Below are the code and all the weights of a small trained network. Each question names an input and a target symbol and asks about switching units off, where a switched-off unit gives its printed mean instead of its output.

import numpy as np


def w(rows, s, z=0):
    codes = np.array(rows[::2]) - 128.0
    scale = np.full(codes.shape[1], s)
    scale[-1] = z or s
    return codes * scale


def norm(h):
    return h / np.sqrt((h * h).mean(-1, keepdims=True) + 1e-5)


def f(y):
    return y / 2 * (1 + np.tanh(0.7978845608 * (y + 0.044715 * y**3)))


def softmax(a):
    e = np.exp(a - a.max(-1, keepdims=True))
    return e / e.sum(-1, keepdims=True)


def log_softmax(a):
    a = a - a.max(-1, keepdims=True)
    return a - np.log(np.exp(a).sum(-1, keepdims=True))


def net(x, mask):
    ids = ['γδλμξσω'.index(c) for c in x.split()]
    T = len(ids)
    res = E[ids] + P[:T]
    u = 0
    for l in range(3):
        r = norm(res)
        for j in range(3):
            rows = slice(2 * j, 2 * j + 2)
            q, k, v = (r @ M[l][rows].T for M in (Q, K, V))
            z = softmax(np.where(np.tri(T) > 0, q @ k.T / 2**0.5, -1e9)) @ v
            o = O[l][rows]
            res = res + np.where(mask[u + j], z, o[:, -1]) @ o[:, :-1]
        u += 3
        y = f(norm(res) @ A[l][:, :-1].T + A[l][:, -1])
        res = res + np.where(mask[u : u + 4], y, B[l][:, -1]) @ B[l][:, :-1]
        u += 4
    return log_softmax(norm(res)[-1] @ U[:, :-1].T + U[:, -1])


Q, K, V, O, A, B = {}, {}, {}, {}, {}, {}
E = w([
[201,148,158,188,175,119,185],'γ',
[32,104,117,164,156,98,147],'δ',
[115,205,198,228,110,121,134],'λ',
[143,100,112,218,122,66,11],'μ',
[138,212,56,172,129,134,127],'ξ',
[99,59,50,150,43,202,180],'σ',
[228,166,128,5,5,136,88],'ω',
],0.0026)
P = w([
[129,105,157,66,158,102,152],'0',
[139,173,122,201,109,76,165],'1',
[137,168,125,195,89,98,142],'2',
[155,171,124,172,91,125,130],'3',
[136,154,121,157,94,162,104],'4',
[138,144,119,139,92,199,82],'5',
[130,153,120,137,90,227,60],'6',
[136,145,123,135,96,255,81],'7',
],0.0023)
Q[0] = w([
[164,141,104,138,106,134,101],'L0H0',
[149,142,105,152,103,143,110],'L0H0',
[156,151,82,170,1,218,95],'L0H1',
[191,94,30,67,75,120,64],'L0H1',
[42,16,137,100,190,129,173],'L0H2',
[171,193,136,152,77,143,103],'L0H2',
],0.0061)
K[0] = w([
[118,131,157,128,133,133,125],'L0H0',
[119,126,155,122,121,132,124],'L0H0',
[123,137,168,39,149,136,137],'L0H1',
[94,137,144,115,254,73,160],'L0H1',
[120,157,141,189,165,74,91],'L0H2',
[128,108,108,72,112,166,159],'L0H2',
],0.0085)
V[0] = w([
[99,155,99,95,123,105,114],'L0H0',
[133,128,112,112,120,114,169],'L0H0',
[177,68,44,40,124,105,99],'L0H1',
[106,127,253,125,64,126,83],'L0H1',
[157,2,187,124,99,149,176],'L0H2',
[126,162,166,135,230,99,135],'L0H2',
],0.0021)
O[0] = w([
[147,130,81,118,101,91,105,119],'L0H0',
[157,120,145,156,106,82,152,113],'L0H0',
[245,46,35,84,127,75,33,64],'L0H1',
[61,109,220,103,84,114,103,137],'L0H1',
[159,1,103,83,148,155,221,78],'L0H2',
[236,192,175,95,167,181,92,1],'L0H2',
],0.0019,0.00085)
A[0] = w([
[119,146,119,148,69,124,124,70],'L0N0',
[72,89,206,2,242,78,161,3],'L0N1',
[103,170,168,66,165,120,100,145],'L0N2',
[102,52,193,154,155,190,143,152],'L0N3',
],0.0024,0.0023)
B[0] = w([
[142,115,135,102,152,136,124,139],'L0N0',
[150,143,70,3,150,134,110,6],'L0N1',
[156,116,99,155,90,117,134,95],'L0N2',
[117,184,125,158,108,76,122,141],'L0N3',
],0.0029,0.0011)
Q[1] = w([
[106,129,122,254,107,176,92],'L1H0',
[160,91,212,4,129,72,124],'L1H0',
[93,126,173,105,204,112,144],'L1H1',
[149,171,102,203,30,169,116],'L1H1',
[111,192,105,246,87,182,54],'L1H2',
[153,118,103,156,49,184,98],'L1H2',
],0.0058)
K[1] = w([
[127,163,104,115,99,248,90],'L1H0',
[101,97,132,160,221,1,186],'L1H0',
[140,161,116,189,88,148,104],'L1H1',
[96,79,125,52,155,100,104],'L1H1',
[111,126,85,138,24,240,91],'L1H2',
[115,108,130,75,122,206,110],'L1H2',
],0.0067)
V[1] = w([
[69,81,247,122,101,91,126],'L1H0',
[132,87,47,254,249,147,139],'L1H0',
[88,88,98,74,177,46,90],'L1H1',
[37,178,63,47,206,97,186],'L1H1',
[78,22,82,94,55,243,110],'L1H2',
[158,209,57,113,83,251,162],'L1H2',
],0.0024)
O[1] = w([
[136,76,224,180,65,199,124,53],'L1H0',
[83,120,62,212,254,119,159,152],'L1H0',
[138,100,208,167,181,56,109,151],'L1H1',
[62,101,177,65,187,29,153,46],'L1H1',
[159,22,121,173,71,19,210,173],'L1H2',
[85,195,100,86,111,6,190,248],'L1H2',
],0.0026,0.0012)
A[1] = w([
[129,3,9,149,30,34,22,6],'L1N0',
[176,202,71,72,82,103,147,180],'L1N1',
[69,49,104,134,48,96,37,79],'L1N2',
[149,95,118,109,99,135,65,146],'L1N3',
],0.0021,0.0025)
B[1] = w([
[151,174,159,85,149,159,252,157],'L1N0',
[112,93,156,156,116,54,103,255],'L1N1',
[175,164,152,158,162,139,175,154],'L1N2',
[133,142,132,169,142,97,140,159],'L1N3',
],0.0032,0.00086)
Q[2] = w([
[164,83,152,2,223,194,141],'L2H0',
[166,61,124,9,223,210,127],'L2H0',
[142,132,10,164,53,68,155],'L2H1',
[90,154,88,171,19,120,116],'L2H1',
[150,96,92,51,36,128,189],'L2H2',
[131,178,132,214,138,76,102],'L2H2',
],0.0071)
K[2] = w([
[90,191,187,193,245,120,87],'L2H0',
[104,165,167,179,243,132,101],'L2H0',
[132,7,200,63,113,212,150],'L2H1',
[205,55,178,64,192,210,114],'L2H1',
[140,50,254,88,233,189,91],'L2H2',
[104,149,36,78,94,142,165],'L2H2',
],0.0065)
V[2] = w([
[253,149,175,64,84,65,84],'L2H0',
[169,94,77,131,116,172,181],'L2H0',
[141,184,145,74,193,192,177],'L2H1',
[103,140,116,84,31,160,202],'L2H1',
[74,152,151,123,157,177,76],'L2H2',
[123,200,54,116,148,107,87],'L2H2',
],0.0038)
O[2] = w([
[168,108,111,1,80,104,83,237],'L2H0',
[183,147,74,191,99,102,143,165],'L2H0',
[232,133,182,95,145,134,202,27],'L2H1',
[99,229,139,124,99,92,175,4],'L2H1',
[85,149,152,103,158,171,109,127],'L2H2',
[154,209,87,92,177,110,108,234],'L2H2',
],0.0039,0.0013)
A[2] = w([
[191,137,185,126,186,205,76,28],'L2N0',
[65,97,122,115,116,131,120,187],'L2N1',
[87,125,108,174,239,255,168,2],'L2N2',
[157,136,183,122,155,9,206,160],'L2N3',
],0.004,0.0012)
B[2] = w([
[208,99,83,195,75,161,171,158],'L2N0',
[133,79,95,101,112,98,96,172],'L2N1',
[154,41,162,4,168,84,130,246],'L2N2',
[79,111,130,72,141,81,211,157],'L2N3',
],0.0037,0.0011)
U = w([
[255,120,163,91,177,167,214,65],'γ',
[42,44,189,53,206,77,134,145],'δ',
[71,203,251,137,93,227,153,7],'λ',
[162,47,115,185,140,205,23,170],'μ',
[115,245,53,98,204,125,105,117],'ξ',
[86,90,72,208,92,86,230,175],'σ',
[163,126,125,30,17,80,96,167],'ω',
],0.0065,0.0016)

Each question gives the input, a string of symbols that net reads in full, and the target symbol t.
The units are the heads (2 rows each of Q, K, V and O) and the neurons (one row each of A and B). Each row of codes is followed by its name. A weight is (code - 128) times the scale printed after its matrix; where a second scale follows, it is the last column's (O, A, B and U).
mask holds one flag per unit, layer by layer, with each layer's heads first. A switched-off unit (its flag False) gives its mean, the last column of its rows in O or B, instead of its output. The means were averaged over made-up inputs and are rounded, as every weight is.
A unit's drop is (log p(t) with every unit on - log p(t) with that unit switched off) / (log p(t) with every unit on - log p(t) with every unit switched off).
The circuit of an input: a set's keep is (log p(t) with only the set's units on - log p(t) with every unit switched off) / (log p(t) with every unit on - log p(t) with every unit switched off). Starting from the 12 units with the biggest drops (on a tie, the unit counted first), units are removed one at a time, each time the one whose removal leaves the highest keep (on an exact tie, the one counted first), for as long as the keep stays at least 0.8.
circuit, biggest first: the units of the circuit, biggest drop first
top k neurons: the k neurons with the biggest drops, biggest first
which heads matter: for each layer, one digit per head in row order, 1 if its drop is at least 0.15 and else 0, layers parted by /
drop of u: that unit's drop, to one decimal
input ξ ξ λ ω ξ ξ δ μ, target ξ: which heads matter	000 / 000 / 001
input δ γ γ ξ μ σ, target δ: top 3 neurons	[L0N1, L2N3, L2N0]
input γ ξ δ, target ξ: which heads matter	001 / 100 / 001
input μ μ μ ω, target μ: circuit, biggest first	[L2H1, L1H2]
input σ γ λ δ λ δ ω μ, target ω: circuit, biggest first	[L2H0, L1H2]
input μ ξ ξ γ, target ξ: circuit, biggest first	[L1H2]
input δ σ μ μ γ, target δ: circuit, biggest first	[L1H1, L0N1]
input ω ξ σ σ γ γ σ, target σ: which heads matter	000 / 001 / 000
input μ ξ μ δ σ γ σ σ, target σ: which heads matter	000 / 001 / 100
input ξ γ μ ξ ξ ξ λ, target ξ: circuit, biggest first	[L2H2, L1H0]
input ξ δ ξ λ μ λ, target ξ: which heads matter	001 / 000 / 001
input γ ω σ σ δ δ, target γ: which heads matter	000 / 001 / 010
input δ ω ξ ξ σ μ, target δ: circuit, biggest first	[L1H1, L0N1]
input δ δ δ δ σ δ μ, target σ: circuit, biggest first	[L1H2, L2H0]
input μ ξ μ δ γ, target μ: circuit, biggest first	[L2H1]
input γ μ δ σ ω, target γ: circuit, biggest first	[L2H1, L1H2]
input ω ω ξ μ δ, target ω: which heads matter	000 / 000 / 100
input μ ω λ ω μ, target ω: which heads matter	000 / 100 / 100
input ω μ μ λ μ μ ξ μ, target ξ: circuit, biggest first	[L1H0, L2H2]
input μ σ γ γ δ ξ λ, target σ: circuit, biggest first	[L2H0]
input δ ξ λ, target δ: drop of L1H2	-0.1
input δ μ σ δ λ γ ξ, target δ: drop of L1N2	0.0
input σ γ ω, target σ: drop of L0H2	0.2
input ξ λ ω ξ λ, target ω: drop of L1H0	0.1
